Below are the code and all the weights of a small trained network. Each question names an input and a class and asks about switching units off, where a switched-off unit gives its printed mean instead of its output.

import numpy as np


def w(rows, s, z=0):
    codes = np.array(rows[::2]) - 128.0
    scale = np.full(codes.shape[1], s)
    scale[-1] = z or s
    return codes * scale


def norm(h):
    return h / np.sqrt((h * h).mean(-1, keepdims=True) + 1e-5)


def f(y):
    return y / 2 * (1 + np.tanh(0.7978845608 * (y + 0.044715 * y**3)))


def log_softmax(a):
    a = a - a.max(-1, keepdims=True)
    return a - np.log(np.exp(a).sum(-1, keepdims=True))


def net(x, mask):
    res = np.array(x, float).reshape(1, 7) / 4 @ E
    u = 0
    for l in range(3):
        y = f(norm(res) @ A[l][:, :-1].T + A[l][:, -1])
        res = res + np.where(mask[u : u + 11], y, B[l][:, -1]) @ B[l][:, :-1]
        u += 11
    return log_softmax(norm(res)[-1] @ U[:, :-1].T + U[:, -1])


A, B = {}, {}
E = w([
[205,164,143,162,186,63,88,169,131,141],'x0',
[55,239,120,139,61,100,6,113,132,174],'x1',
[86,102,214,175,139,152,90,168,47,81],'x2',
[140,88,74,196,137,103,97,64,90,119],'x3',
[98,95,158,91,105,18,158,109,100,151],'x4',
[121,205,175,152,190,158,202,26,85,188],'x5',
[51,140,115,135,179,102,152,141,172,94],'x6',
],0.0023)
A[0] = w([
[133,160,50,148,157,231,124,161,111,104,54],'L0N0',
[99,83,175,88,108,32,143,113,110,170,102],'L0N1',
[156,140,49,86,129,120,157,91,188,129,36],'L0N2',
[118,76,57,210,146,101,100,60,102,129,25],'L0N3',
[64,101,85,106,46,174,186,112,101,95,3],'L0N4',
[219,99,152,106,37,177,106,91,82,157,8],'L0N5',
[68,88,121,98,71,202,132,80,147,125,37],'L0N6',
[70,78,103,108,63,194,157,62,106,102,44],'L0N7',
[3,151,83,142,224,94,158,122,193,35,117],'L0N8',
[119,171,209,59,117,151,159,191,173,157,59],'L0N9',
[128,96,76,172,145,112,94,65,101,104,52],'L0N10',
],0.0048,0.002)
B[0] = w([
[166,157,141,79,113,137,109,87,118,61,182],'L0N0',
[162,171,88,87,120,116,116,70,94,34,183],'L0N1',
[120,121,114,80,127,159,90,172,67,175,171],'L0N2',
[163,196,132,128,51,148,226,210,111,138,182],'L0N3',
[119,160,141,117,172,52,130,162,172,131,147],'L0N4',
[151,135,243,84,75,73,138,136,179,161,158],'L0N5',
[142,158,124,114,222,65,125,196,158,124,156],'L0N6',
[83,211,158,132,201,104,160,201,165,119,178],'L0N7',
[223,122,225,88,48,116,113,121,116,186,251],'L0N8',
[174,167,69,254,43,131,193,140,57,111,164],'L0N9',
[149,154,142,152,55,163,164,163,102,109,158],'L0N10',
],0.0051,0.0021)
A[1] = w([
[171,108,219,104,84,121,111,121,139,201,104],'L1N0',
[123,172,103,205,103,98,63,97,136,145,88],'L1N1',
[124,138,105,164,82,141,239,196,132,105,39],'L1N2',
[199,20,129,110,203,142,205,130,127,105,8],'L1N3',
[140,147,154,152,113,186,104,127,177,133,90],'L1N4',
[98,94,125,117,123,68,151,91,141,136,67],'L1N5',
[172,155,115,128,155,151,73,117,124,127,72],'L1N6',
[171,144,26,79,126,120,138,105,181,201,84],'L1N7',
[110,50,97,84,113,112,82,158,175,83,44],'L1N8',
[147,153,167,141,163,132,88,104,111,66,132],'L1N9',
[254,125,106,204,185,67,73,129,99,138,32],'L1N10',
],0.0047,0.0017)
B[1] = w([
[116,67,170,130,128,138,126,109,172,107,249],'L1N0',
[80,130,118,89,114,172,159,136,154,135,204],'L1N1',
[120,180,128,153,100,123,102,136,103,157,180],'L1N2',
[2,149,94,118,65,176,141,114,162,97,254],'L1N3',
[145,115,140,83,111,61,151,95,92,102,161],'L1N4',
[155,171,120,108,129,150,142,140,124,88,105],'L1N5',
[114,133,100,89,142,97,123,137,144,88,155],'L1N6',
[127,76,147,88,152,149,134,175,54,128,229],'L1N7',
[169,129,99,202,152,101,128,110,148,160,156],'L1N8',
[120,109,95,109,162,104,130,145,100,117,182],'L1N9',
[64,214,174,103,155,98,172,192,176,135,224],'L1N10',
],0.0064,0.0018)
A[2] = w([
[111,157,136,71,161,150,165,117,108,147,145],'L2N0',
[156,105,87,155,84,108,125,158,149,91,130],'L2N1',
[99,163,163,133,157,158,144,62,103,164,201],'L2N2',
[153,106,132,171,212,162,149,3,121,154,59],'L2N3',
[67,125,107,84,87,113,140,140,173,170,195],'L2N4',
[170,131,110,87,147,128,149,103,99,25,84],'L2N5',
[76,166,117,108,101,128,24,87,131,199,2],'L2N6',
[84,101,175,173,153,134,83,148,58,99,168],'L2N7',
[150,80,95,164,107,121,62,154,168,159,115],'L2N8',
[168,164,115,162,68,130,143,182,107,130,122],'L2N9',
[187,171,134,110,153,228,85,134,180,85,110],'L2N10',
],0.0057,0.0019)
B[2] = w([
[145,108,121,184,148,101,81,154,116,122,222],'L2N0',
[98,148,114,186,133,106,101,93,158,182,171],'L2N1',
[147,74,82,156,111,88,76,143,192,135,228],'L2N2',
[100,122,83,192,133,86,116,142,163,166,135],'L2N3',
[149,144,173,147,171,181,114,113,123,100,254],'L2N4',
[113,160,105,89,93,99,88,87,102,102,151],'L2N5',
[70,84,115,135,108,186,254,124,137,49,165],'L2N6',
[212,104,72,32,162,173,152,147,108,198,164],'L2N7',
[127,99,121,169,173,104,151,86,131,150,146],'L2N8',
[147,140,127,170,129,146,159,93,79,182,212],'L2N9',
[109,136,133,120,88,12,163,82,83,107,172],'L2N10',
],0.0057,0.0027)
U = w([
[28,118,114,131,108,218,169,107,163,68,181],'0',
[172,206,130,199,58,141,171,145,54,202,132],'1',
[104,211,176,107,238,66,123,221,180,127,125],'2',
[136,49,57,221,166,61,74,84,192,194,127],'3',
[175,68,254,86,77,105,123,86,177,127,127],'4',
[135,158,59,55,100,35,102,54,59,48,119],'5',
[172,49,89,40,195,192,109,169,48,178,122],'6',
[154,157,128,119,177,164,65,64,121,123,1],'7',
],0.009,0.0073)

Each question gives the input, the list of numbers given to net, and the class t.
The units are the neurons (one row each of A and B). Each row of codes is followed by its name. A weight is (code - 128) times the scale printed after its matrix; where a second scale follows, it is the last column's (A, B and U).
mask holds one flag per neuron, layer by layer. A switched-off neuron (its flag False) gives its mean, the last column of its row in B, instead of its output. The means were averaged over made-up inputs and are rounded, as every weight is.
A unit's drop is (log p(t) with every unit on - log p(t) with that unit switched off) / (log p(t) with every unit on - log p(t) with every unit switched off).
The circuit of an input: a set's keep is (log p(t) with only the set's units on - log p(t) with every unit switched off) / (log p(t) with every unit on - log p(t) with every unit switched off). Starting from the 12 units with the biggest drops (on a tie, the unit counted first), units are removed one at a time, each time the one whose removal leaves the highest keep (on an exact tie, the one counted first), for as long as the keep stays at least 0.8.
units of the circuit, in order: the units of the circuit, biggest drop first
most important unit: the unit with the biggest drop
k most important neurons: the k neurons with the biggest drops, biggest first
k most important neurons of layer l: the k neurons of layer l with the biggest drops, biggest first
input [7,-8,-1,0,-6,5,2], class 0: most important neuron : L1N3
input [-2,-2,-3,4,-3,5,-4], class 3: 4 most important neurons : L0N8, L0N9, L2N2, L1N10
input [-7,-1,8,-8,6,4,5], class 1: 2 most important neurons of layer 1 : L1N2, L1N7
input [8,-7,-2,-8,-3,0,-4], class 1: 2 most important neurons of layer 0 : L0N9, L0N6
input [6,-8,8,-6,-3,6,3], class 0: 4 most important neurons of layer 0 : L0N2, L0N7, L0N3, L0N10
input [4,-2,3,1,6,-6,6], class 3: 2 most important neurons of layer 0 : L0N0, L0N5
input [-8,-3,-8,-2,1,4,-8], class 2: units of the circuit, in order : L0N7, L0N6
input [3,7,-5,3,2,1,8], class 4: 2 most important neurons of layer 1 : L1N0, L1N3
input [-7,6,3,-4,-7,4,5], class 2: 3 most important neurons : L0N6, L0N7, L0N1
input [-2,-4,-3,-2,-2,4,-2], class 0: 2 most important neurons : L1N3, L0N8
input [6,6,7,4,-3,3,-5], class 6: 4 most important neurons : L2N7, L1N3, L1N9, L0N6
input [-8,7,1,-1,5,-7,-4], class 2: 3 most important neurons of layer 0 : L0N6, L0N4, L0N7
input [4,-3,8,2,1,4,7], class 6: 2 most important neurons of layer 2 : L2N7, L2N10
input [3,2,-4,7,-6,7,8], class 4: most important unit : L0N8
input [3,2,4,-7,0,-8,1], class 3: 2 most important neurons of layer 2 : L2N8, L2N1
input [0,-3,-5,3,-6,5,4], class 5: units of the circuit, in order : L0N0, L2N10
input [-6,-6,0,6,3,-2,7], class 4: 3 most important neurons of layer 0 : L0N8, L0N9, L0N4
input [-4,0,-5,5,2,-3,2], class 1: units of the circuit, in order : L0N3, L1N2
input [6,0,-8,-7,5,6,2], class 6: units of the circuit, in order : L1N7, L0N2, L0N7
input [0,7,-5,-3,2,7,-2], class 0: units of the circuit, in order : L2N6
input [-5,7,-2,-2,0,-2,-8], class 4: 4 most important neurons : L0N5, L1N0, L1N3, L1N2
input [-7,-1,-6,-6,-8,-1,-1], class 5: 4 most important neurons : L0N0, L2N10, L1N10, L0N3
input [-7,-7,-8,4,-8,1,-1], class 5: 3 most important neurons of layer 2 : L2N10, L2N5, L2N6
input [-1,2,-8,1,-4,-6,3], class 6: 3 most important neurons : L1N7, L0N2, L2N2
input [0,-8,-5,-8,7,4,-6], class 0: 2 most important neurons : L1N3, L0N3
input [5,6,7,6,-2,-1,2], class 6: 3 most important neurons of layer 1 : L1N3, L1N9, L1N2
input [6,-7,-5,-6,-7,8,2], class 3: most important unit : L2N2
input [-8,-3,-7,-6,-6,-6,-7], class 2: units of the circuit, in order : L0N6, L0N7, L0N4
input [-4,-3,-4,-4,8,-7,-6], class 5: 3 most important neurons of layer 0 : L0N1, L0N8, L0N10
input [-5,-1,7,7,-4,-8,-3], class 3: units of the circuit, in order : L1N8, L2N1
